In the rows, zero is written as 128.
[152 156 125 117 130 104 135 148 141 124 151 126 133 140 113 130 165 119
 152 119 124 114 133 140 103  93 100 145 126 133 107 122 152] -> 3
[151 165 129 112 130 101 113 141 137 119 156 129 139 136 116 129 150 108
 149  93 130 101 136 131  94  86  75 147 144 124 124 124 163] -> 5
[139 103 110 106 142 103 147 135 122 116 137 103 132 176 154  97 159 123
 131 145 136 109 147 170  91 107  93 143 104 114 138 125 155] -> 0
[151 155 122  90 147  79 144 156 151 112 163 125 155 170 126 117 191 127
 177 132 129 105 170 161  72  80  65 144 108 123  86 145 137] -> 3
[151 141 106 110 131  87 144 116 109 101 132 101 147 142 151 115 173 117
 145 107 121 115 125 219  55 111 120 142 103 129 140 122 165] -> 6
[150 129  89 103 116 105 129 118 103 109 127  96 145 153 149 117 160 102
 147  97 127 114 136 187  52  99  96 147 117 117 144 108 152] -> 0
[ 97 117 159 130 157 136 152 150 168 170 134 184 112 167 129 123 135 159
 150 230 142 117 162  41 202 141 105  94 153 124 110 186 112] -> 7
[111  97 165 127 191 105 153 178 188 150 173 165  99 199 138 101 145 173
 113 252 157 105 170  77 190 130  84 115 118 111 120 184 133] -> 4
[105  90 150 115 141 123 138 142 149 152 146 129 133 143 136 114 126 143
 129 191 137 107 150 115 161 139 124 118  98 125 122 153 143] -> 1
[138 115 140 129 135 125 132 139 147 144 142 128 124 131 134 121 114 127
 108 153 131 101 131 118 139 126 112 120 125 118 139 125 140] -> 5
[109 118 126 168  94 155 120 106 130 183 114 166 115  78 127 176  84 130
 122 166 110 139 112  75 157 184 176  91 133 129 161 131  94] -> 6
[122 129 147 153 156 130 130 153 164 155 158 158  97 154 116 136 117 147
 120 199 147 113 136  79 178 126 112 128 150 129 149 143 144] -> 4
[107 126 125 154  85 168 106 112 117 163 109 115 117  74 113 155  94 110
 115 119 128 121  96 128 148 144 179 133 136 141 159  88 150] -> 1
[120 139 144 156 120 133 119 128 144 166 146 184 115 111 103 170 115 130
 150 154 119 140 120  74 152 151 137 114 155 136 138 146 126] -> 6
[134 102 133 127 134 131 149 144 155 162 139 135 125 126 131 127 120 144
 124 198 119 115 143  92 164 143 130 112  96 126 127 130 112] -> 3
[ 91 113 146 164 112 178 124 121 147 195 105 180  98 103 130 161  88 142
 125 213 127 131 130  24 224 183 158  77 165 126 139 148  89] -> 7
[109 102 150 154 135 129 145 131 150 167 138 170 109 128 127 143 107 146
 123 202 120 130 134  76 177 165 146 105 122 129 141 157 119] -> 6
[145 172  85 118  88 127 102  95  86 106 113  73 155  81 119 136 149  86
 151  26 125 113  97 232  36  91 141 164 125 136 148  70 175] -> 1
[103  67 139 118 148 120 148 142 154 160 142 160 118 175 152 115 119 146
 127 231 132 116 174  57 169 151  95 104 105 108 131 168 104] -> 0
[150 192 108 117 126 113 124 124 113 107 127 112 137 143 128 126 187 106
 170  77 136 114 121 186  77  77  97 149 163 133 117 120 175] -> 7
[151 171 123 144 101 134  98 127 121 134 140 119 120  96 112 153 120  99
 119  73 124 107  96 137 113 106 123 143 163 130 148  91 167] -> 5
[110 135 147 141 146 134 143 148 160 161 137 162 106 158 121 123 139 142
 139 199 141 111 137  71 197 127 112 112 158 135 123 163 145] -> 7
[110  80 102 128 118 160 142 110 137 165  88 117 133 109 182 114  88 152
  92 201 127 115 138 119 146 169 158  91  74 111 168 135  77] -> 2
[132 146 119 128 129 121 121 136 144 120 137 120 127 148 148 127 146 131
 124 139 131 111 131 149 122 111 103 140 118 123 131 142 152] -> 2
[165 164  94 122 141 109 128 122 113  99 133  78 128 137 138 111 167 116
 129  80 144 110 103 238  45  87 115 163 134 128 159  85 184] -> 4
[154 137  96 132 108 120 135 103 100 128 115  99 142 101 142 132 139 113
 134  99 118 123  99 206  71 134 158 129 110 137 168  96 152] -> 6
[153 114  98  88 119 108 134 120 122 117 112  87 169 120 151 113 160 115
 147 118 121 119 142 197  46 131 120 117  82 118 111 112 111] -> 3
[116  92 123 133 135 145 146 128 152 154 118 125 126 138 169 112 108 158
  93 203 132 112 136 119 157 155 137 102  87 112 146 157 108] -> 2
[141 137 144 114 176  92 137 151 151 117 168 148 123 182 128 117 159 145
 158 170 147 116 165 123 119  96  72 146 144 119 120 154 151] -> 4
[ 97  71 121 138 115 171 151 104 132 180  73 126 122 102 176 118  89 148
 100 226 125 122 134  91 184 201 177  59 103 115 154 136  75] -> 7
[114 100 145 107 143 104 148 140 137 126 142 110 141 159 146 101 149 133
 134 166 140 102 159 160 123 116 115 131  92 121 109 147 155] -> 1
[137 196 138 153 107 142  73 139 144 151 159 167 117 101  72 183 113  99
 156  73 128 117 106  71 132  92  97 153 201 138 132 110 154] -> 5
[106 124 149 141 143 137 120 147 172 159 150 181 113 147 125 142 115 153
 134 200 130 124 154  43 194 138  99 122 136 123 121 180 116] -> 2
[ 98 116 151 138 145 136 126 147 179 164 149 188 116 151 130 141 111 162
 136 219 130 123 161  33 196 149  95 110 132 118 115 195 101] -> 2
[155 140 101 130 106 138 126 113 110 139 114  91 133  91 133 126 101 111
 104  95 123  98  98 160 101 117 143 133 124 130 179  80 149] -> 5
[125 193 134 160 121 149 113 137 133 150 135 150  98 127  99 154 145 116
 146 114 137 118  98 102 162  97 124 143 193 146 137 117 173] -> 7
[161 124 164 102 182  63 158 171 163  98 194 145 145 215 129  85 188 129
 147 145 151  85 196 139 109  58  34 148 115 110  84 165 174] -> 5
[154 156  90 112 115  99 122 102  94 104 117  99 156 113 138 127 166 102
 161  67 120 123 113 224  31 110 129 146 114 135 150 100 154] -> 6
[174 193 101 101 130  84 133 150 127  95 156  89 151 151 106 120 199 106
 168  57 128 107 122 210  37  55  81 176 123 140 107 105 189] -> 3
[131 167 116 144 119 141 108 133 140 133 137 129 116 128 125 142 135 127
 124 115 131 116 110 134 133 104 116 151 142 133 146 123 160] -> 2
[126 175 109 163  95 169  88 120 134 149 118 133 103  83 112 162 106 117
 114  98 122 129  80 114 150 125 145 149 158 142 168  96 156] -> 2
[123 108 101 136  98 150 112 109 113 151 107 113 122 110 145 138 110 105
 122 128 124 127 114 124 112 144 141 124 126 122 164  93 126] -> 0
[ 92 129 137 161 115 173 124 126 152 192 112 176  97 108 121 154 102 140
 128 202 133 121 125  37 217 166 150  87 166 132 147 142 101] -> 7
[163 151 112 100 131  98 129 131 125 104 140 101 153 143 139 111 159 106
 143  85 134  95 142 189  53  75  84 148 123 116 129 111 156] -> 5
[ 95 108 129 167 113 182 113 125 152 182 108 150  96 101 134 145  73 148
  87 197 129 123 109  55 212 168 164 111 127 132 168 129 107] -> 2
[ 92 133 135 182  95 198 109 120 143 209  96 177  87  73 108 173  75 135
 113 184 128 135 101  19 230 185 179  82 176 137 160 124  96] -> 7
[115  91 117 119 113 138 129 115 122 142 114  91 135 105 153 110 122 121
 109 147 132 107 120 183 124 147 159 120  87 125 143 108 144] -> 1
[129 139 123 140 108 145 119 133 147 161 128 147 125 100 106 158 118 122
 142 145 115 130 127  84 135 135 134 123 133 130 119 117 104] -> 3
[120 176 115 167 100 169 105 121 125 164 111 136 100  93 101 160 118 114
 129 119 129 122  80  98 168 131 153 125 182 150 158 104 154] -> 7
[138 124 133 115 142 109 154 151 155 138 145 130 133 150 122 116 149 137
 140 169 127 111 146 113 130 112 108 129 108 130 112 138 133] -> 3
[123 149 128 140 124 147 127 121 133 156 116 145 122 121 126 139 128 127
 153 146 131 127 122  94 154 131 131 111 160 133 133 135 132] -> 7
[ 99  93 155 166 138 168 114 139 168 189 132 179  89 110 118 156  72 158
 101 232 138 136 128  27 215 191 149  90 148 119 157 144  92] -> 4
[141 144  97 135 107 132 111 123 114 127 131 105 117 130 123 134 146  98
 128  91 130 117 101 161  93 105 116 155 140 132 160  87 175] -> 0
[112 105 146 115 152 120 152 138 151 146 122 145 131 164 157 105 144 145
 145 212 139 115 166 100 163 145 108  91 124 117 105 177 115] -> 7
[141 151 124 136 108 132 111 122 129 143 129 134 129  98 116 144 105 107
 130 106 122 108 118 100 120 114 116 130 151 127 149 109 137] -> 5
[161 162 102 127 138 111 123 127 120 104 138  87 125 136 134 117 161 114
 125  92 144 110 104 216  61  92 114 156 134 128 159  93 182] -> 4
[150 162 120 107 150  97 147 137 126 104 137 105 139 172 142 101 192 121
 161 121 140 105 134 185  93  84  86 141 137 132 114 142 185] -> 7
[113 151 124 167 107 173 117 118 126 170 105 141  98  97 119 155 107 125
 120 146 129 124  96  95 184 147 163 113 170 141 156 107 136] -> 7
[120  67 134 120 138 141 167 138 157 172 117 122 129 129 155 111 105 158
 106 229 123 118 152 104 163 170 152  91  74 117 127 135  86] -> 3
[138 170 130 135 129  99 115 129 132 125 158 164 131 131 102 155 160 118
 173 108 118 132 132 130 102 112 102 148 152 135 121 144 155] -> 6
[147 145 106 153 117 150 109 115 122 137 116 102 110  90 122 142 109 117
 111 111 134 128  82 163 112 135 155 137 146 135 180  76 157] -> 4
